Here is a tiny trained network, its code and every weight. The questions are about switching its units off for an input and a class, where a switched-off unit gives its printed mean instead of its output.

import numpy as np


def w(rows, s, z=0):
    codes = np.array(rows[::2]) - 128.0
    scale = np.full(codes.shape[1], s)
    scale[-1] = z or s
    return codes * scale


def f(y):
    return y / 2 * (1 + np.tanh(0.7978845608 * (y + 0.044715 * y**3)))


def log_softmax(a):
    a = a - a.max(-1, keepdims=True)
    return a - np.log(np.exp(a).sum(-1, keepdims=True))


def net(x, mask):
    res = np.array(x, float).reshape(1, 6) / 4 @ E
    y = f(res @ A[0][:, :-1].T + A[0][:, -1])
    res = res + np.where(mask, y, B[0][:, -1]) @ B[0][:, :-1]
    return log_softmax(res[-1] @ U[:, :-1].T + U[:, -1])


A, B = {}, {}
E = w([
[126,131,122,129,121,133,143,119,127,137,126],'x0',
[25,135,246,112,194,161,180,124,169,107,51],'x1',
[131,127,124,126,132,130,134,121,132,126,131],'x2',
[185,142,120,141,72,54,139,111,175,71,15],'x3',
[23,125,97,150,86,158,33,19,195,119,126],'x4',
[120,127,113,127,127,129,145,127,139,132,132],'x5',
],0.013)
A[0] = w([
[122,134,123,105,113,145,120,131,101,125,110,123],'n1',
[160,158,134,153,103,73,166,107,168,37,28,76],'n2',
[48,131,222,140,168,120,142,111,194,129,83,78],'n3',
[205,121,3,130,79,106,15,104,128,166,163,22],'n4',
[185,129,182,99,188,84,227,191,95,110,88,125],'n5',
[208,110,180,115,165,107,229,199,91,120,138,100],'n6',
[145,151,123,162,127,67,148,143,196,112,72,60],'n7',
[41,117,123,144,95,173,34,31,206,101,113,114],'n8',
[152,162,108,85,128,52,96,104,159,112,1,86],'n9',
[34,138,247,89,207,182,189,117,169,97,27,91],'n10',
[161,113,145,136,68,73,152,112,172,91,25,65],'n11',
[43,132,145,95,237,240,127,143,74,191,219,2],'n12',
[63,118,116,149,101,130,36,27,179,105,94,112],'n13',
],0.0084,0.0064)
B[0] = w([
[119,145,132,153,108,110,121,144,169,100,151,127],'n1',
[75,48,139,147,150,169,52,67,184,146,231,197],'n2',
[204,111,45,135,109,35,112,130,116,103,92,206],'n3',
[212,143,81,173,74,50,130,122,64,62,125,214],'n4',
[103,240,175,77,173,141,207,221,160,158,97,209],'n5',
[101,200,110,107,172,157,166,170,183,133,58,205],'n6',
[107,76,132,146,154,157,69,125,131,143,153,163],'n7',
[110,182,168,76,179,182,250,214,169,141,24,238],'n8',
[101,51,177,135,127,171,80,83,120,174,179,189],'n9',
[214,132,30,196,45,46,133,89,2,40,144,250],'n10',
[107,84,159,112,127,167,79,54,152,158,207,190],'n11',
[94,26,206,143,125,162,8,47,178,209,227,211],'n12',
[85,223,152,78,199,137,172,195,152,158,68,223],'n13',
],0.0086,0.021)
U = w([
[94,218,150,74,162,148,191,222,157,143,42,184],'0',
[230,125,7,156,76,1,125,125,29,82,124,2],'1',
[76,25,185,125,132,174,61,85,157,167,206,180],'2',
],0.0093,0.002)

Each question gives the input, the list of numbers given to net, and the class t.
The units are the neurons (one row each of A and B). Each row of codes is followed by its name. A weight is (code - 128) times the scale printed after its matrix; where a second scale follows, it is the last column's (A, B and U).
mask holds one flag per neuron, in row order. A switched-off neuron (its flag False) gives its mean, the last column of its row in B, instead of its output. The means were averaged over made-up inputs and are rounded, as every weight is.
A unit's drop is (log p(t) with every unit on - log p(t) with that unit switched off) / (log p(t) with every unit on - log p(t) with every unit switched off).
The circuit of an input: a set's keep is (log p(t) with only the set's units on - log p(t) with every unit switched off) / (log p(t) with every unit on - log p(t) with every unit switched off). Starting from the 12 units with the biggest drops (on a tie, the unit counted first), units are removed one at a time, each time the one whose removal leaves the highest keep (on an exact tie, the one counted first), for as long as the keep stays at least 0.8.
units of the circuit, in order: the units of the circuit, biggest drop first
unit that matters most: the unit with the biggest drop
top k neurons: the k neurons with the biggest drops, biggest first
drop when u is switched off: that unit's drop, to one decimal
input [8,1,-1,-7,7,7], class 0: unit that matters most : n8
input [-2,-2,4,8,8,-4], class 0: top 3 neurons : (n8 n13 n12)
input [-6,5,5,-5,4,-7], class 1: top 3 neurons : (n10 n3 n2)
input [6,-6,0,8,1,8], class 2: top 2 neurons : (n10 n2)
input [-5,7,8,8,5,-6], class 2: top 2 neurons : (n2 n9)
input [-8,2,6,-7,-6,-7], class 2: top 2 neurons : (n12 n8)
input [-2,6,0,3,-5,-2], class 1: top 3 neurons : (n10 n8 n13)
input [7,8,-3,-6,7,-8], class 1: top 3 neurons : (n10 n3 n5)
input [6,-6,4,-8,8,-8], class 0: top 3 neurons : (n8 n13 n2)
input [6,6,0,6,3,-8], class 1: top 3 neurons : (n10 n3 n12)
input [5,6,0,-7,-3,4], class 2: top 2 neurons : (n12 n4)
input [-7,-2,-3,6,5,6], class 2: drop when n6 is switched off : 0.3
input [1,-1,7,-7,8,-4], class 0: drop when n8 is switched off : 1.7
input [2,7,4,-6,-5,-7], class 1: units of the circuit, in order : (n10)
input [-1,-2,-4,6,6,7], class 0: drop when n13 is switched off : 3.0
